Each row of numbers stands for one element and depends on some of the facts below. Use the named rows to name the rest.

Named rows:
[ -3  -6   8  -4   0   0   4   1  -1   0  -7  -1   8 -13  -8   4   4  -3
   1   0  -1  -2   9  -8  -2  -2  -3   3]: dostidra
[ -6 -16  28  13  -2  -4  -7   1 -14   6  -6  -2   9 -15  -6   9   0   2
   1  12  10   0   4  -1  -1 -10   2   2]: fuma
[-3 -2  1  5  2 -2 -2  1  4 -2  5  2 -5  1 -2 -1 -6  0  0  1  1  0 -4  6
  1 -5  3  0]: gugepus
[ -9 -20  -1   7   4   4  -1   3   1   5   1   3  -3  -1  -2  -1  -5   0
   2   5  -1   0 -10  -5  -3   8   0   0]: kegro
[-1  2 -4 -3 -1  6 10  0 18 -8  9  5  3 11  3 -5  0 -6  5 -9 -5 -5 -5 -5
 -3 19 -5  6]: fazu
[  4  15  12  11  -2   4  -8   2  -1  11  -2  -2  -5   2   6   5   7   1
  -4  -9   6   7  13   9 -10   8   0  -9]: tekla
[ 0  4 -2  2  0 -2 -3 -1 -9  1  1  0 -3  3  1 -1 -3  4 -1  7  3  0 -1  0
  0 -7  1 -1]: bilan
[  3  -6 -13  -9   1   3   5  -4   9   4  -3  -2   2 -13  -8   1   3  -7
   1  -9  -6   6  -3   7   6  16   1  -3]: dopal
[-2 -5 -5 -7  3  4  3 -1 -2  0 -1  0 -2  1  5 -3 -2  1  1  6 -1 -3 -4 -7
 -1 -1 -2 -2]: stipan
[ -1  -6  -8 -10   6   2   9  -1  -4   4   2   2  -8  -2  -2   3  -4  -7
   2  -2 -11  -1  -4   3  -4  17  -1  -2]: steva
[  0 -12  -8  -2   0   3   2  -2   8   3  -2  -1   5 -10  -7   0   3  -7
   1  -9  -5   5  -3   4   6  15   0   1]: tutrin
[  3  -3  -9  -7  -3   6   4  -4  15  -1  -1  -2  12  -1  -1  -2   7  -3
   2 -10  -1   2  -1  -6   6  15  -4   3]: zutu
[-1  2 -2 -2  3 -1 -1  0 -3  1  1  0 -2  5  4 -2 -2  1  0  5  1 -2 -1 -3
 -1 -1  0 -1]: tipler
[-2  3 -4 -1  2 -1 -1 -1 -6  0  1 -1 -2  3  3 -2 -3  3  0  5  1 -2 -3 -2
 -1  2 -1  0]: sastubi
[  1  -8 -12 -10   0   5   4  -4   4   6  -6  -3   8  -9   0   0   5  -3
   1  -1  -2   3  -2  -4   6  16  -3  -2]: skabram
[ -2  -1   8   0  -1  -2   0   1  -3   1  -7  -1   7 -12  -7   5   3  -2
  -1   1   0  -1  10  -6  -1  -5  -1   3]: kezar
[ -1   4  17   9  -4  -2  -1   4  11  -8  -2   4   6  -9  -9   0   3  -4
   0  -4   5   1  11   8   5 -15   4   8]: vadruplas
[  4  14   1  -5   2  -7  -4  -3 -12  -2   0  -1  -8   2   4  -1  -4   3
  -3   6   3  -1   4  11   3 -21   5  -2]: vapoplol
[  2   0  11   9  -9   4  -2   7  13  -8   0   2  -2  -3   6   0   6   1
  -2 -10  -1   5   0  10   1  -7   2  -3]: fligigro
[ 0  4  0  1  2 -3 -3 -1 -7  0  0  0 -5  3  4 -1 -2  2 -1  8  3  0 -2  1
 -1 -9  1  0]: brabo
[ -5   2   4  -3   5   9   3   0   0  14  -8   0   6  -8  -5   5   3  -8
   1  -6   0   0  17 -10 -12  29  -7  -1]: fopu

There are 3 kinds of fact about the elements: Δ, τ, β.
Δ: points at; τ: refers to; β: belongs to class
rasor τ:stebozin β:197
kages τ:tabo β:172
flitizam β:578
suskil τ:tadrok β:197
grinizus Δ:stiplako β:172
kulur τ:steluplak β:495
skeklu Δ:stefak,gonik β:172
brogrik τ:dovi β:197
vurin β:172
zozil τ:kegro β:578
dopal Δ:plugek β:578
skekil Δ:mutrum,topak τ:gugepus β:578
drunu β:578
fazu Δ:drubol,trages,plare,drunu,vabasik β:172
bova Δ:raru,skiklil τ:grinizus β:172
skeru Δ:vapoplol,kiske β:495
skomor τ:trisi β:172
stipan Δ:raru τ:vurin β:172
stoleri β:172
migrel β:172
skoza τ:stiplako β:172
megi τ:klonu β:495
klugok τ:kulur β:172
vugri τ:furiskun β:172
noflim τ:nizaskim β:172
klabam β:197
zigorar β:578
mesar τ:sastubi β:578
miflir τ:botrus β:197
trosol τ:tipler β:172
rulel Δ:stebozin,gatru,subran,plare,leskaska,dovi β:172
drusus Δ:kaso,trosol,klikerus,greme β:172
kizem β:172
zuro τ:debre β:172
gustes τ:diplunol β:578
vomun Δ:piplek,tapatrer β:578
brobram Δ:bridradron,kulur β:172
vapoplol τ:drulodro β:172
stebozin β:172
botrus τ:pludran β:172
kiske β:495
treskan τ:plamir β:172
flezur β:172
zeplo β:172
ploke β:172
demopok τ:grase β:578
rokos Δ:pliko,ledu,zigorar,grupul β:172
dovi τ:stofo β:172
fligigro β:197
klaklin Δ:stotro τ:tapatrer β:172
zevin τ:zotrem β:172
motun τ:topak β:172
grase β:172
detes τ:goplen β:578
skoskonos τ:tegrudru β:172
furiskun Δ:kizem τ:plakul β:172
flanifan τ:sekloka β:172
fopu Δ:mesar,zagezar,pliko,nipem τ:skotrer β:495
leves Δ:skoskonos,vadruplas,stotro,flarok,botrus τ:rilu β:197
trobro Δ:diplunol,stefak,drulodro,stiskoskol,fuma,suklis τ:stotro β:172
dresto β:495
flubus τ:vebes β:578
liskegror τ:natar β:172
tutrin Δ:gustes β:578
sodel Δ:nozir,flezur,klizifla τ:stipan β:172
zagezar τ:subran β:172
brugus Δ:trisi,stuzostas,dresto τ:brogrik β:197
fese τ:ketra β:495
klomor τ:piplek β:495
skupul β:197
mudrik τ:plobrir β:172
kezar τ:skazal β:495
drulodro τ:zezegor β:172
sozus Δ:plakul,stiplako,brasto,klomor β:172
norol τ:godeklek β:172
purel τ:genel β:172
truza τ:dofem β:578
zotrem Δ:brogrik,skupul τ:skiklil β:172
skiplapli τ:vomun β:172
drosibron τ:stoleri β:578
plakul τ:tilagem β:495
tekla τ:fese β:197
steva Δ:flezur,vurin,suskil β:172
klikerus τ:pakan β:495
zuful β:197
brabo τ:skeru β:172
piplek τ:klafol β:197
plare τ:mutrum β:172
tipler τ:rokos β:172
dema Δ:rilu,zagezar,tekla β:197
plamir Δ:rasor,vadruplas,plibrastim τ:zagezar β:495
tilagem Δ:stiskoskol,pliko,medru τ:motun β:172
leskaska τ:raru β:197
boplel Δ:klipla,posti,tesken,fabem,stotro,dresto τ:klugok β:172
voflak τ:skekil β:578
klabrer β:172
plobrir Δ:lodron,brasto τ:klabrer β:172
trages β:172
rilu β:495
vabasik β:172
trisi τ:fuma β:172
skotrer Δ:fuma,flitizam,gonik τ:fibro β:172
tefor τ:suskil β:172
gatru β:172
pabras Δ:trages,stotro τ:purel β:172
fuma τ:tesken β:495
grupul τ:gustes β:172
rilun τ:leskaska β:172
dostidra Δ:vebes τ:liskegror β:495
tadrok τ:klikerus β:172
stiskoskol τ:palu β:172
brogis Δ:drulodro,stuzostas β:172
gugepus β:172
debre τ:skomor β:172
tabo Δ:plakul,nipem τ:kosuk β:172
lasko β:172
zezegor Δ:lodron τ:stuzostas β:172
flogen Δ:skiplapli,dovi τ:zuful β:172
medru τ:demopok β:197
steluplak τ:mesar β:172
paton Δ:tadrok τ:trosol β:197
monun Δ:mudrik,mafi,purel τ:brasto β:197
zuruk Δ:brabo τ:bafladal β:578
vadruplas β:495
briklon Δ:klizifla,zevin β:172
stuzostas τ:mafi β:495
bafladal τ:stiskoskol β:172
lodron β:172
natar Δ:stebozin,vapoplol τ:briklon β:578
subran β:172
stotro β:172
brasto τ:pakli β:172
suklis τ:klifleno β:578
plugek β:172
vebes τ:sisko β:172
tegrudru τ:mivos β:172
sozan Δ:klabam,plakul,kizem,tekla,fasupli β:172
drori β:172
gugrul Δ:plugek,vapoplol,tapatrer,klizifla,brasto β:172
nizaskim Δ:skiplapli,fligigro β:172
klizifla τ:fabem β:495
pludran τ:pluti β:172
zutu Δ:debre,dovi τ:sozus β:578
gukla Δ:treskan,migrel,megi β:172
klipla β:172
plibrastim β:172
tatrezim Δ:tesken,drosibron,skiklil,skomor τ:gatru β:495
pakli Δ:rilun,motun,pliko,bafladal τ:dresto β:172
pakan τ:zuro β:172
kosuk β:495
sisko τ:norol β:578
pliko τ:larom β:578
sekloka Δ:drubol,klabam,migrel,miflir β:172
klifleno β:495
pluti Δ:nesu,pliko,vapoplol,skomor β:578
stofo Δ:vugri,vapoplol,skomor τ:tatrezim β:172
klugrol Δ:brasto τ:zozil β:172
fabem τ:flubus β:578
drubol τ:brules β:495
greme β:197
kaso τ:vadruplas β:578
grokos Δ:flodrusal,klugok,zuful τ:steva β:172
nozir β:578
klonu Δ:drosibron,steluplak,kulur τ:tekla β:172
bridradron τ:klomor β:578
palu Δ:zuro,skiplapli,lasko τ:detes β:495
fibro τ:drosibron β:172
tapatrer τ:zuruk β:197
tesken β:495
flala Δ:zeplo,botrus β:197
skabram Δ:gustes,trosol τ:stefak β:578
skiklil τ:nesu β:172
rezo τ:kaso β:172
godeklek τ:ploke β:172
mivos Δ:pakan,norol β:172
posti τ:nozir β:578
nipem τ:monun β:172
mafi τ:skeklu β:578
flaflor Δ:stiplako,stoleri,suskil τ:trobro β:578
dofem τ:grupul β:172
raru τ:megi β:172
sabrim Δ:trages,goplen,flarok β:172
kegro Δ:gonik β:172
klafol τ:zevin β:578
trivekes Δ:klugok,flubus,genel,vabasik β:172
stulam Δ:flezur,mesar τ:bova β:197
ledu τ:sozan β:172
mutrum β:172
bilan τ:suklis β:172
topak τ:tefor β:172
gonik τ:mudrik β:578
brules Δ:mafi,kizem β:172
sastubi τ:fazu β:172
flarok β:172
diplunol β:578
nesu β:197
klista Δ:grase,nesu,vadruplas,topak τ:trivekes β:172
genel τ:skupul β:172
stefak τ:vabasik β:578
skoze Δ:vugri,trages τ:brabo β:172
larom τ:flitizam β:172
goplen τ:brugus β:172
flodrusal τ:flaflor β:197
stiplako τ:plare β:172
tipa Δ:rasor,motun,pakan,miflir,zigorar β:172
ketra Δ:gugepus,vebes,bilan τ:fopu β:172
nogredre Δ:plibrastim,skiplapli,stotro τ:drori β:172
skazal Δ:klikerus,tapatrer,botrus τ:rasor β:172
fasupli τ:skiplapli β:172

Rows to name:
No name comes twice in this set of rows, the named rows included.
[  3  17  15  12  -4  -5  -2   2   2  -8   0   0  12   2 -10   3   5  -1
   0  -7   4  -1  15   2  -3  -5   0   8] => drubol
[  9  15   4   8   5 -14  -6  -1  -2  -3 -10  -2   2  -8 -22   5   2   1
  -1  -9  -7   3  17  -1  -7  -9   1  -2] => plakul
[  5   9   0   9  -4  -1  -3  -1  15  -3   4  -1  11   2  -6  -3   6  -3
  -1 -14   2   4   1  10   8  12   1   6] => drunu
[  0  -8  18  -2  -3   2  -1  -4  -9   3   1  -1   1   3   9   0  -3   4
   3  19  11  -5  -5   1   3 -10   3   0] => trisi
[ -6   8  -5   6   3  -8  -3   2 -15  -3   3  -5  -4   0   5  -1  -3   9
  -1  10   3  -3  -1   4   2  -6   1  -1] => vebes
[ -8   1 -10  -5   2   1   5   1  -9  -3   2  -2  -2  -2   4   0  -2   6
   2   6  -4  -4  -5  -7  -1  12  -4  -1] => zotrem
[ 5 11  9 17 -8 -3 -6  5 -6 -6  3 -3  3  8  5  5  8  9 -3 -9  3  3  4  5
 -5  2 -1 -5] => miflir
[ -6  -9  14   5  -1  -5  -7   3  -7   1  -8  -1   7 -14  -7   3   1   4
  -2   8   7   2   8  -4   2 -22   1   4] => stuzostas
[ 1  0 -2  2 -2  3 -7 -4  8  8 -6 -3  5 -7 -1 -3  4 -1 -3 -1  9  7  3  3
 10 -4  2 -1] => drosibron
[ -3  -4  -6  -1   2   3   4  -1  -3   2   4   0   3   7   0   0  -2   1
   2   2  -4  -4  -5 -13  -7  18  -6   0] => pakli
[  3   4 -10  -1   5  -4   0  -3   1   1   0  -1  -3  10  -6  -2  -2   3
   2  -3  -8  -1   1 -10  -7   8  -4  -5] => furiskun
[ 4  4 10 12 -9  1 -6  5  2 -6  1 -1  2  5  6  3  8  7 -2 -7  3  2  4  4
 -2 -9  0 -3] => rasor

Now the same elements, written a new way:
Named rows:
[  4  -4   0   3  -4   6  -1   6  13   2 -12 -10  17   0  -4   2  -9   4
   8  -4  13  -3   3  -2 -11  -3]: kosuk
[ 13  10   3  -1  10  10  11 -17   1   0   7   5 -20  -4  10   5 -10  -8
  -7 -17  11   7  -1   2   0  11]: tutrin
[ -6   2   2   2   6 -18  -2  14  -5  -6   0   0  11   5 -22   2  13   5
  -3  15 -12   9  12 -14 -11  -3]: goplen
[ -3  -7  -3 -15  17  16  26 -13  17  -8  -4  12  -7 -16   9   9 -11 -17
  -1 -25  15  -5  12  12   1   8]: fopu
[-6 -5  0  1 -9 -4 -7  9 -6  8  0  1  9  1 -3 -5 -3 -2 -2  9 -7 -2  9  2
  0 -1]: nipem
[-14  -2 -11 -16  16  -1  17  -7  -1 -12   5  22 -11  -9  14  -1  14 -15
  -5 -19   1  -1   5  10  13   8]: ketra
[-17  -6  -4  -1  -7  -5  -2   6  -3   9   2   9   9  -1  -3  -6   3  -8
   0   1  -9  -5  21   4   1  -3]: rilun
[  7  -6   0   6 -12  11  -1   2  10   5  -7  -8  17  -6  -4   1 -10  -3
   4   4   8  -6  13   1 -14   1]: drubol
[  3   3  -1 -13  16  -2   6  -2  -3 -15   1   6 -13  -5  11   0   5  -3
  -5  -5   3   2 -15   2  10   8]: sekloka
[-7 -2  0 -1 -5 -8 -8  9 -4  4 -2  0  8  3 -3 -5  2  0  1  5 -5 -2  4 -1
  1 -3]: migrel
[  7  -8   9  11 -15   0   5  -5   7  12   2  -6   5   4  -1   0  -3  10
  -3   0   0   5  -7   3  -4  -4]: klabam
[ -6  -3  -1   1  -5  -6 -11  11  -3   7  -2  -2  10   2  -2  -6  -3   3
   2   7  -5  -3   0   0   0  -4]: steluplak
[ -8  -1   0  -1  -1 -10  -9  11  -2   3  -5  -2   9   7  -4  -5   3   5
   4   2  -3  -1  -3  -3   2  -4]: mutrum
[-6 -4 -1  3 -8 -5 -8  9 -6  7  0  0  9  0 -3 -6 -1 -1  0 11 -7 -3  8  0
 -1 -2]: treskan
[  2  -4  -3   0   2 -12  -7   5  -5  22  -5  -1  11  -1   5  -2   2  14
  11   6  -3  -1   0   0  -6  -6]: godeklek
[-23  -4  -9  -4  -1 -10   0   7  -1   6  -1  10  10   4  -1  -6  11  -5
   4 -10  -4  -4  14   3   6  -5]: fibro
[ 10  12 -13   2  18   0  -1 -11  -6 -33  13   2  -8 -26  -4  -5  32  -6
  -3  13  -9   0  -8  -5 -11   5]: klaklin
[  8   2  11 -19  14  -5  10  -2  -3  -9   3  10 -12  -9  12  -6  -2  -9
 -10  -8   4   4 -14   4  11  15]: kegro
[  2   4  -8  -4  17   7   0  -8  -1 -18   7   2 -14 -19   2   1   5  -5
  -1   8  -6  -6 -10   4   2  -2]: skoze
[ -5   3  13  -6 -18  -5  -4  -1  -8   3   0   1  -1  10  -8  -5  10  -4
   8  13  -9  -6   9  -2   7   1]: motun
[  4   1  -3 -13  15  -1   8  -1  -4 -16   1   8 -15  -2  13   2   5  -2
  -5  -5   4   3 -15   3  11   8]: steva

Which element is each row?
No name comes twice in this set of rows, the named rows included.
[-21  -4  -9  -5   1 -13   0  10   0   2  -4   9   9   9   1  -6  15   1
   5 -13  -1  -1   8   1   7  -5] => stoleri
[ 21   5  -1  -6  18   6  17  -7   9 -27   0  -2  -2 -18  -5   9  10  -7
  -6   1  10   8   2  -7 -18  14] => palu
[ 20   2  -4  10   4  13   9 -26   7 -17  14  -4 -15 -22   8   0  14   1
  -4   0   0   0 -25   6  -7   2] => leves
[ -9  -2   1 -21  13  -5  18  -7  -1  -6   6  23 -11 -11  15  -6   7 -19
  -8 -22   3   1   5  11  13  15] => skotrer
[-23  -9  -6   4  13   6 -12   7   5  10  -6  -8  -2   0 -22  17 -26   8
   9  21 -16 -12  10   0   1 -27] => vapoplol
[  9  -2  18   5 -31   2  11 -17   0   6   3  -4  -8  17  -1   2  12   6
   5   5  -3   1  -4   1   5  -1] => suskil
[ -9   0   3   0 -10   1  -8  -1  -6   4   1  -2   1   1 -13   0   1  -2
   8  19 -14 -10  12  -1   1  -8] => vugri

Now the same elements, written a new way:
Some elements and their rows:
[ 12  23  19   1  19  29  16 -22 -16  47 -19   8   2  22]: kezar
[ 12  -7  35  -3  24  -4   4  -3 -26  21  -7  13  -4  16]: grase
[  7   2  20  -6  15   4  12  -4 -20  29 -16   9  -1   5]: purel
[ 16  -1  20  19  30  21  24  -6  -5  24 -23  17   7  16]: fabem
[  9   9  34 -17  34   8  18 -14  17  42 -30   3  17  25]: medru
[  4  32  25 -17  19  22  18  20  -8  20 -13  -8   7 -24]: flogen
[ 10   8  29 -22  36  34  13  13  19  21  -2   2  30  -9]: flala
[  7 -17  34   4  -1  12   9   6 -14  30  -7  18  -2  -6]: klabrer
[ 16  -3  17   1  10   9   7   2 -14  27 -12  13   2  14]: tefor
[  6  -4  33 -18  12  27  28 -14  12  41 -33  -1  25   5]: miflir
[ 19 -13  24  24  24  22  17  -4  -6  23 -19  26   9   5]: flitizam
[ 15  -2  23  21  26  21  28  -5  -5  26 -24  18   9  10]: drunu
[ 28  17  22 -18  16  14   7  20 -13  13  -4  17  27 -19]: skotrer
[ 16  14  18 -10  42  35  30  19  -8  11  -6  23  20   0]: flaflor
[ 21  18  25 -14  19  13  13  21 -10  12   5   9  20 -12]: tipa
[ 17 -17  21  -1  10  11   2   2 -23  24  -5  17   1   5]: stoleri
[ 17   8  28 -25  24  15   3  24 -18  12   6  23  15 -17]: sozan
[23 27 37 -4 26 46  7 12 -9 22  1  3 14  5]: palu
[ 22  13  22 -15  21  15  12  22 -12  10   6  10  18  -5]: zotrem
[  7  10  16 -29  24  25  21  24 -23  12   9  11  12  -4]: zezegor
[ 18   5  29   5  13  36  11 -16 -20  41 -11  11   6  23]: megi

Name these rows:
No name comes twice in this set of rows, the named rows included.
[  3   1  42  28  30  14  51   3  -5   3  39  10  39 -34] => pluti
[ 29  25  15  15  32  33  28  24  19  15 -12  20  21   6] => zutu
[ 15   8  15   7  11   6  20   1  -6  31 -10   3   2  19] => vugri
[ 15  16  25  -2  18  32  23 -16 -14  45 -12  11   5  36] => klizifla
[  2  18  36  20  44   8  51   6   3  10  28  10  26 -10] => natar
[-12   2  26 -39  14  35  36  39 -17  24  15  20   2  -4] => plobrir
[ 14   6  31  10  13  30  16 -17 -15  38  -5  11   5  22] => kiske
[  8 -10  32  -8   0  12  21  -2 -26  27 -15   4   6   2] => pludran
[ 13   4  32  12  37   8  28 -10  -8  24 -26  17   3  20] => demopok
[ 29   9  23 -18  18  15  -3  16 -21   9   3  20  27 -28] => skeklu

